Below is a small trained network, with its code and all its weights. Each question gives an input and a class and asks what happens when units are switched off, that is, made to give their printed mean instead of their output.

import numpy as np


def w(rows, s, z=0):
    codes = np.array(rows[::2]) - 128.0
    scale = np.full(codes.shape[1], s)
    scale[-1] = z or s
    return codes * scale


def f(y):
    return np.maximum(y, 0)


def log_softmax(a):
    a = a - a.max(-1, keepdims=True)
    return a - np.log(np.exp(a).sum(-1, keepdims=True))


def net(x, mask):
    res = np.array(x, float).reshape(1, 8) / 4 @ E
    y = f(res @ A[0][:, :-1].T + A[0][:, -1])
    res = res + np.where(mask, y, B[0][:, -1]) @ B[0][:, :-1]
    return log_softmax(res[-1] @ U[:, :-1].T + U[:, -1])


A, B = {}, {}
E = w([
[98,138,137,103,113,130,177,98],'x0',
[197,10,132,99,158,123,123,75],'x1',
[181,136,139,91,227,139,145,128],'x2',
[171,117,135,149,99,100,139,139],'x3',
[121,155,155,156,147,112,133,201],'x4',
[81,112,97,79,147,166,166,62],'x5',
[132,94,64,186,111,79,98,143],'x6',
[175,120,208,76,83,221,93,172],'x7',
],0.013)
A[0] = w([
[108,121,73,101,141,126,171,63,112],'N0',
[81,106,86,177,124,85,118,109,172],'N1',
[128,201,185,187,170,100,132,188,192],'N2',
[91,99,98,119,135,102,169,93,52],'N3',
[84,112,54,82,153,150,196,41,171],'N4',
[152,119,169,65,81,117,99,170,52],'N5',
[176,53,88,157,73,150,101,92,156],'N6',
[92,141,180,153,93,185,161,188,158],'N7',
[168,92,156,172,104,99,62,110,187],'N8',
[114,154,153,155,35,170,89,203,146],'N9',
[148,173,249,51,126,232,135,169,160],'N10',
[73,119,39,85,112,153,198,106,198],'N11',
[143,133,155,54,169,181,167,71,144],'N12',
[164,42,164,158,96,131,66,101,140],'N13',
[113,179,148,201,106,110,103,190,145],'N14',
[123,151,190,78,69,179,129,173,144],'N15',
[121,174,81,198,139,65,128,179,146],'N16',
[89,115,34,136,152,65,160,113,198],'N17',
[93,115,79,105,137,105,152,94,101],'N18',
[126,162,179,93,106,197,117,168,159],'N19',
[132,143,108,128,149,136,146,155,1],'N20',
],0.012,0.009)
B[0] = w([
[93,111,99,101,85,107,196,69,187],'N0',
[105,153,53,151,82,100,117,85,196],'N1',
[134,121,146,129,163,75,191,214,210],'N2',
[134,150,94,123,110,124,187,125,162],'N3',
[52,142,117,117,77,174,182,7,231],'N4',
[124,147,163,116,145,157,107,145,164],'N5',
[186,44,86,68,73,101,72,105,199],'N6',
[66,169,182,178,131,195,69,113,192],'N7',
[199,72,93,95,107,97,80,183,194],'N8',
[145,176,171,208,46,163,45,150,218],'N9',
[160,190,237,58,234,196,150,161,253],'N10',
[67,100,120,160,71,112,125,31,211],'N11',
[141,92,122,74,164,123,208,72,209],'N12',
[227,83,107,45,86,108,95,142,196],'N13',
[134,225,122,171,146,92,133,162,206],'N14',
[126,162,190,147,93,221,63,143,205],'N15',
[120,125,45,169,175,60,126,199,206],'N16',
[62,144,57,172,119,66,177,91,218],'N17',
[122,186,90,172,98,146,178,78,171],'N18',
[151,168,214,142,106,235,83,161,203],'N19',
[109,184,2,202,40,74,181,159,129],'N20',
],0.0095,0.021)
U = w([
[129,186,209,204,87,196,77,170,2],'0',
[208,38,122,117,102,128,70,109,218],'1',
[115,161,86,212,189,85,118,162,234],'2',
[75,122,93,163,93,167,150,5,203],'3',
[168,139,224,93,227,203,176,98,3],'4',
],0.012,0.004)

Each question gives the input, the list of numbers given to net, and the class t.
The units are the neurons (one row each of A and B). Each row of codes is followed by its name. A weight is (code - 128) times the scale printed after its matrix; where a second scale follows, it is the last column's (A, B and U).
mask holds one flag per neuron, in row order. A switched-off neuron (its flag False) gives its mean, the last column of its row in B, instead of its output. The means were averaged over made-up inputs and are rounded, as every weight is.
A unit's drop is (log p(t) with every unit on - log p(t) with that unit switched off) / (log p(t) with every unit on - log p(t) with every unit switched off).
unit that matters most: the unit with the biggest drop
top k neurons: the k neurons with the biggest drops, biggest first
drop when u is switched off: that unit's drop, to one decimal
input [1,-6,-3,0,-4,4,7,4], class 0: unit that matters most => N9
input [-2,-6,-2,-4,-7,2,-6,3], class 4: top 2 neurons => (N10; N12)
input [-2,-5,2,4,-2,7,0,7], class 4: top 2 neurons => (N10; N12)
input [-7,8,-7,-8,2,4,-5,0], class 1: top 3 neurons => (N13; N17; N6)
input [2,-6,-5,3,-6,-1,5,-1], class 2: top 2 neurons => (N4; N16)
input [-5,8,-4,7,-5,8,-4,7], class 1: top 2 neurons => (N6; N13)
input [-3,-5,-4,-1,3,-4,1,-1], class 2: top 4 neurons => (N16; N2; N10; N14)
input [5,1,-6,-8,-5,-5,-8,1], class 4: top 2 neurons => (N10; N12)
input [0,6,-1,1,-7,-8,-6,2], class 1: top 3 neurons => (N13; N6; N8)
input [0,1,8,-4,-4,-4,3,0], class 1: top 2 neurons => (N10; N4)
input [4,2,-4,-3,8,4,-7,3], class 4: drop when N10 is switched off => 2.8
input [-2,4,4,1,6,-6,-5,-7], class 2: drop when N1 is switched off => 0.0
input [6,6,8,-2,-3,-7,-5,-5], class 3: drop when N10 is switched off => 1.9
input [3,3,8,-5,-4,2,-7,-3], class 3: unit that matters most => N4
